Below is a small trained network, with its code and all its weights. Each question gives an input and a target symbol and asks what happens when units are switched off, that is, made to give their printed mean instead of their output.

import numpy as np


def w(rows, s, z=0):
    codes = np.array(rows[::2]) - 128.0
    scale = np.full(codes.shape[1], s)
    scale[-1] = z or s
    return codes * scale


def f(y):
    return y / 2 * (1 + np.tanh(0.7978845608 * (y + 0.044715 * y**3)))


def softmax(a):
    e = np.exp(a - a.max(-1, keepdims=True))
    return e / e.sum(-1, keepdims=True)


def log_softmax(a):
    a = a - a.max(-1, keepdims=True)
    return a - np.log(np.exp(a).sum(-1, keepdims=True))


def net(x, mask):
    ids = ['αβεζηλπστψ'.index(c) for c in x.split()]
    T = len(ids)
    res = E[ids] + P[:T]
    q, k, v = (res @ M[0].T for M in (Q, K, V))
    z = softmax(np.where(np.tri(T) > 0, q @ k.T / 3**0.5, -1e9)) @ v
    res = res + np.where(mask[0], z, O[0][:, -1]) @ O[0][:, :-1]
    y = f(res @ A[0][:, :-1].T + A[0][:, -1])
    res = res + np.where(mask[1:9], y, B[0][:, -1]) @ B[0][:, :-1]
    return log_softmax(res[-1] @ U[:, :-1].T + U[:, -1])


Q, K, V, O, A, B = {}, {}, {}, {}, {}, {}
E = w([
[100,48,121,214,228],'α',
[57,93,184,165,155],'β',
[164,128,110,133,75],'ε',
[222,145,184,137,146],'ζ',
[113,151,100,211,156],'η',
[93,157,175,123,100],'λ',
[181,113,33,199,127],'π',
[112,144,109,168,110],'σ',
[151,121,248,84,100],'τ',
[192,78,162,111,99],'ψ',
],0.015)
P = w([
[44,239,152,255,65],'0',
[169,104,184,168,73],'1',
[129,168,84,35,113],'2',
[146,12,171,197,95],'3',
[135,163,85,55,93],'4',
[174,66,188,181,78],'5',
[104,157,82,86,104],'6',
[164,62,181,187,79],'7',
],0.0092)
Q[0] = w([
[162,137,180,209,107],'H1',
[101,106,200,255,46],'H1',
[99,179,99,101,149],'H1',
],0.0089)
K[0] = w([
[28,230,174,247,116],'H1',
[55,254,162,253,99],'H1',
[107,129,86,76,186],'H1',
],0.0078)
V[0] = w([
[236,94,126,135,178],'H1',
[172,149,36,89,40],'H1',
[89,51,255,22,81],'H1',
],0.0096)
O[0] = w([
[216,99,204,238,195,41],'H1',
[106,142,1,238,15,44],'H1',
[129,9,183,77,95,3],'H1',
],0.0088,0.0068)
A[0] = w([
[168,181,120,210,120,96],'N1',
[48,110,91,129,12,252],'N2',
[119,121,28,88,199,212],'N3',
[120,165,161,206,130,225],'N4',
[126,91,141,118,134,137],'N5',
[215,117,32,151,117,147],'N6',
[72,112,169,37,148,185],'N7',
[166,157,195,137,2,179],'N8',
],0.0081,0.0037)
B[0] = w([
[41,38,225,131,47,205],'N1',
[176,105,30,192,168,253],'N2',
[104,247,148,102,66,198],'N3',
[209,104,201,145,56,227],'N4',
[133,147,131,10,97,138],'N5',
[2,159,224,230,194,184],'N6',
[8,97,83,120,177,254],'N7',
[161,16,55,141,115,203],'N8',
],0.0064,0.0063)
U = w([
[136,184,179,121,220,177],'α',
[53,159,148,75,129,4],'β',
[156,111,71,184,116,120],'ε',
[186,114,212,140,109,197],'ζ',
[129,253,150,89,81,107],'η',
[108,137,33,91,140,186],'λ',
[94,130,166,180,106,20],'π',
[148,189,64,132,110,186],'σ',
[94,76,162,98,90,48],'τ',
[160,56,139,161,118,150],'ψ',
],0.0074,0.0036)

Each question gives the input, a string of symbols that net reads in full, and the target symbol t.
The units are the heads (3 rows each of Q, K, V and O) and the neurons (one row each of A and B). Each row of codes is followed by its name. A weight is (code - 128) times the scale printed after its matrix; where a second scale follows, it is the last column's (O, A, B and U).
mask holds one flag per unit, heads first, then neurons. A switched-off unit (its flag False) gives its mean, the last column of its rows in O or B, instead of its output. The means were averaged over made-up inputs and are rounded, as every weight is.
A unit's drop is (log p(t) with every unit on - log p(t) with that unit switched off) / (log p(t) with every unit on - log p(t) with every unit switched off).
The circuit of an input: a set's keep is (log p(t) with only the set's units on - log p(t) with every unit switched off) / (log p(t) with every unit on - log p(t) with every unit switched off). Starting from all 9 units, units are removed one at a time, each time the one whose removal leaves the highest keep (on an exact tie, the one counted first), for as long as the keep stays at least 0.8.
circuit, biggest first: the units of the circuit, biggest drop first
top k neurons: the k neurons with the biggest drops, biggest first
drop when u is switched off: that unit's drop, to one decimal
input β ψ ε σ, target β: circuit, biggest first -> H1, N7
input τ ψ η ζ β ζ, target τ: circuit, biggest first -> H1, N7
input σ ψ α ψ σ λ, target σ: circuit, biggest first -> H1, N2
input α τ ζ ψ, target α: circuit, biggest first -> H1
input η α π ζ, target η: circuit, biggest first -> H1, N2
input σ ε λ ψ σ, target ε: circuit, biggest first -> H1, N2
input β λ λ α σ ζ, target β: circuit, biggest first -> H1, N7
input λ ψ π η α λ, target λ: circuit, biggest first -> H1, N2, N7, N4
input ε α η, target η: circuit, biggest first -> N3, N8
input ψ π α π π ψ α ε, target ψ: top 2 neurons -> N8, N3
input α α η ζ ζ, target ζ: circuit, biggest first -> H1, N7
input η τ τ σ α η η, target η: circuit, biggest first -> N3, N8, N7
input π τ ζ ζ ζ ζ σ ζ, target π: circuit, biggest first -> H1, N1, N6
input ψ λ ζ τ, target ψ: circuit, biggest first -> H1, N8
input α ζ π π λ ψ β σ, target α: circuit, biggest first -> H1
input ζ α τ α, target ζ: top 2 neurons -> N7, N4
input ζ ψ η ε ε η, target ζ: top 2 neurons -> N4, N7
input α π α τ ζ, target ζ: top 2 neurons -> N7, N2
input λ ε α α, target λ: drop when N3 is switched off -> 0.0
input α ψ τ, target τ: drop when N7 is switched off -> 0.2
input α η β β, target α: drop when H1 is switched off -> 0.8
input ε η π α ψ β, target ε: drop when N2 is switched off -> 0.3
input η ε λ λ ε λ ψ π, target η: top neuron -> N3
